Below is a small trained network, with its code and all its weights. Each question gives an input and a class and asks what happens when units are switched off, that is, made to give their printed mean instead of their output.

import numpy as np


def w(rows, s, z=0):
    codes = np.array(rows[::2]) - 128.0
    scale = np.full(codes.shape[1], s)
    scale[-1] = z or s
    return codes * scale


def norm(h):
    return h / np.sqrt((h * h).mean(-1, keepdims=True) + 1e-5)


def f(y):
    return np.maximum(y, 0)


def log_softmax(a):
    a = a - a.max(-1, keepdims=True)
    return a - np.log(np.exp(a).sum(-1, keepdims=True))


def net(x, mask):
    res = np.array(x, float).reshape(1, 5) / 4 @ E
    u = 0
    for l in range(3):
        y = f(norm(res) @ A[l][:, :-1].T + A[l][:, -1])
        res = res + np.where(mask[u : u + 10], y, B[l][:, -1]) @ B[l][:, :-1]
        u += 10
    return log_softmax(norm(res)[-1] @ U[:, :-1].T + U[:, -1])


A, B = {}, {}
E = w([
[128,131,124,126,134,118,120],'x0',
[39,153,66,80,7,68,150],'x1',
[140,168,29,1,229,208,231],'x2',
[19,138,245,56,146,174,86],'x3',
[35,181,128,211,208,105,190],'x4',
],0.0048)
A[0] = w([
[162,85,166,138,159,197,37,94],'0.n1',
[191,80,144,156,254,137,61,1],'0.n2',
[81,161,54,69,197,157,217,91],'0.n3',
[171,85,157,140,189,151,125,41],'0.n4',
[180,104,142,84,197,151,249,100],'0.n5',
[252,160,32,225,85,123,182,17],'0.n6',
[67,67,74,105,96,58,151,69],'0.n7',
[198,177,65,178,68,184,134,67],'0.n8',
[211,105,89,36,81,131,1,20],'0.n9',
[122,140,201,213,90,50,104,235],'0.n10',
],0.0042,0.0061)
B[0] = w([
[158,183,183,106,78,143,172,156],'0.n1',
[194,157,192,144,165,167,158,136],'0.n2',
[169,176,77,112,129,176,17,201],'0.n3',
[165,152,155,131,114,155,136,132],'0.n4',
[157,148,101,140,107,182,36,184],'0.n5',
[113,28,110,76,199,62,120,152],'0.n6',
[156,171,167,115,94,156,154,143],'0.n7',
[105,65,123,119,165,117,170,138],'0.n8',
[195,23,240,103,1,211,246,146],'0.n9',
[173,177,21,56,167,244,65,254],'0.n10',
],0.0052,0.0054)
A[1] = w([
[123,122,182,254,71,94,24,184],'1.n1',
[181,99,72,179,148,26,127,3],'1.n2',
[101,133,46,69,130,97,125,77],'1.n3',
[83,183,94,217,202,152,131,91],'1.n4',
[99,124,134,107,60,142,197,67],'1.n5',
[89,133,114,108,64,40,146,59],'1.n6',
[206,93,162,150,197,118,168,66],'1.n7',
[139,222,176,79,105,168,90,177],'1.n8',
[31,202,112,234,209,57,166,89],'1.n9',
[108,78,183,236,77,61,74,45],'1.n10',
],0.0068,0.0038)
B[1] = w([
[119,190,47,12,210,225,209,191],'1.n1',
[193,39,53,134,189,67,113,147],'1.n2',
[157,172,153,221,129,150,88,185],'1.n3',
[198,66,152,84,24,174,126,196],'1.n4',
[165,137,157,212,131,117,124,144],'1.n5',
[166,214,185,173,134,73,164,145],'1.n6',
[153,186,149,194,60,74,128,157],'1.n7',
[124,68,81,207,141,99,105,254],'1.n8',
[254,12,208,2,13,150,184,172],'1.n9',
[173,199,11,17,220,165,102,140],'1.n10',
],0.006,0.0063)
A[2] = w([
[1,89,210,117,170,129,78,81],'2.n1',
[55,203,81,99,33,29,129,171],'2.n2',
[108,145,123,97,186,144,254,150],'2.n3',
[157,101,65,196,135,25,147,68],'2.n4',
[115,146,77,169,146,121,83,184],'2.n5',
[65,117,250,89,148,162,64,173],'2.n6',
[147,55,175,84,93,128,177,116],'2.n7',
[38,140,167,102,150,139,84,76],'2.n8',
[216,87,132,152,109,152,134,253],'2.n9',
[171,168,212,190,217,124,127,34],'2.n10',
],0.0078,0.0038)
B[2] = w([
[109,42,60,154,141,40,162,152],'2.n1',
[232,139,244,229,233,189,135,171],'2.n2',
[144,135,155,56,53,95,10,146],'2.n3',
[129,65,128,131,223,85,149,150],'2.n4',
[26,131,134,118,134,121,137,179],'2.n5',
[179,113,49,160,133,47,216,179],'2.n6',
[107,76,158,128,70,142,151,160],'2.n7',
[144,111,65,142,130,98,149,150],'2.n8',
[2,137,174,138,96,97,157,255],'2.n9',
[178,194,156,221,95,110,109,144],'2.n10',
],0.0072,0.0092)
U = w([
[132,211,56,49,156,190,79,118],'0',
[96,124,131,160,122,129,140,251],'1',
[180,71,191,70,41,137,172,105],'2',
[166,76,58,162,168,41,157,90],'3',
[194,197,205,215,159,143,123,94],'4',
[10,163,180,109,131,47,64,22],'5',
],0.012)

Each question gives the input, the list of numbers given to net, and the class t.
The units are the neurons (one row each of A and B). Each row of codes is followed by its name. A weight is (code - 128) times the scale printed after its matrix; where a second scale follows, it is the last column's (A, B and U).
mask holds one flag per neuron, layer by layer. A switched-off neuron (its flag False) gives its mean, the last column of its row in B, instead of its output. The means were averaged over made-up inputs and are rounded, as every weight is.
A unit's drop is (log p(t) with every unit on - log p(t) with that unit switched off) / (log p(t) with every unit on - log p(t) with every unit switched off).
The circuit of an input: a set's keep is (log p(t) with only the set's units on - log p(t) with every unit switched off) / (log p(t) with every unit on - log p(t) with every unit switched off). Starting from the 12 units with the biggest drops (on a tie, the unit counted first), units are removed one at a time, each time the one whose removal leaves the highest keep (on an exact tie, the one counted first), for as long as the keep stays at least 0.8.
circuit, biggest first: the units of the circuit, biggest drop first
k most important neurons: the k neurons with the biggest drops, biggest first
top k neurons in layer l: the k neurons of layer l with the biggest drops, biggest first
drop when u is switched off: that unit's drop, to one decimal
input [-3,-4,6,-5,-8], class 2: 2 most important neurons -> (0.n10 0.n9)
input [3,-3,-6,-1,-4], class 0: circuit, biggest first -> (1.n1)
input [2,7,2,8,-2], class 3: top 2 neurons in layer 2 -> (2.n1 2.n6)
input [6,1,1,4,-5], class 1: circuit, biggest first -> (1.n9 1.n8)
input [-4,8,5,2,7], class 4: circuit, biggest first -> (2.n2 1.n1)
input [3,-5,-2,5,-4], class 3: circuit, biggest first -> (2.n6 1.n4)
input [-4,-2,-7,8,8], class 2: top 2 neurons in layer 0 -> (0.n3 0.n5)
input [-4,4,6,-4,4], class 0: 3 most important neurons -> (0.n3 1.n8 2.n6)
input [6,0,4,-6,-7], class 2: 3 most important neurons -> (0.n9 1.n8 2.n6)
input [-1,-6,3,1,6], class 2: top 3 neurons in layer 1 -> (1.n4 1.n9 1.n3)
input [-7,-4,5,6,8], class 2: circuit, biggest first -> (1.n9 0.n10 2.n3)
input [3,-4,7,-1,-8], class 2: 4 most important neurons -> (0.n9 0.n10 1.n1 2.n9)
input [-3,-6,-6,-2,3], class 0: 3 most important neurons -> (1.n1 2.n2 1.n3)
input [2,-7,-7,4,5], class 0: circuit, biggest first -> (1.n1 1.n10)
input [-1,-6,3,-5,6], class 2: 3 most important neurons -> (1.n4 1.n9 0.n10)
input [-2,-3,-2,-1,6], class 2: most important neuron -> (1.n9)
input [-3,-1,-4,5,2], class 3: 2 most important neurons -> (0.n10 2.n6)
input [1,-6,3,6,1], class 3: 2 most important neurons -> (2.n6 2.n1)
input [-3,-4,7,-7,4], class 0: circuit, biggest first -> (1.n8 2.n3)
input [4,-2,-5,6,-1], class 3: 2 most important neurons -> (0.n10 2.n6)
input [-2,8,2,7,-4], class 4: 2 most important neurons -> (2.n2 1.n6)
input [7,-2,7,-3,6], class 0: top 2 neurons in layer 0 -> (0.n3 0.n5)
input [-1,3,-7,0,-1], class 0: circuit, biggest first -> (1.n1)
input [0,2,-6,6,-5], class 0: 2 most important neurons -> (1.n1 2.n9)
input [2,-5,6,8,-5], class 3: 3 most important neurons -> (0.n10 2.n6 1.n1)
input [7,8,3,5,7], class 4: 2 most important neurons -> (2.n2 0.n3)
input [-1,8,-6,4,0], class 4: circuit, biggest first -> (2.n2)
input [2,-4,-8,4,0], class 0: drop when 1.n1 is switched off -> 0.5
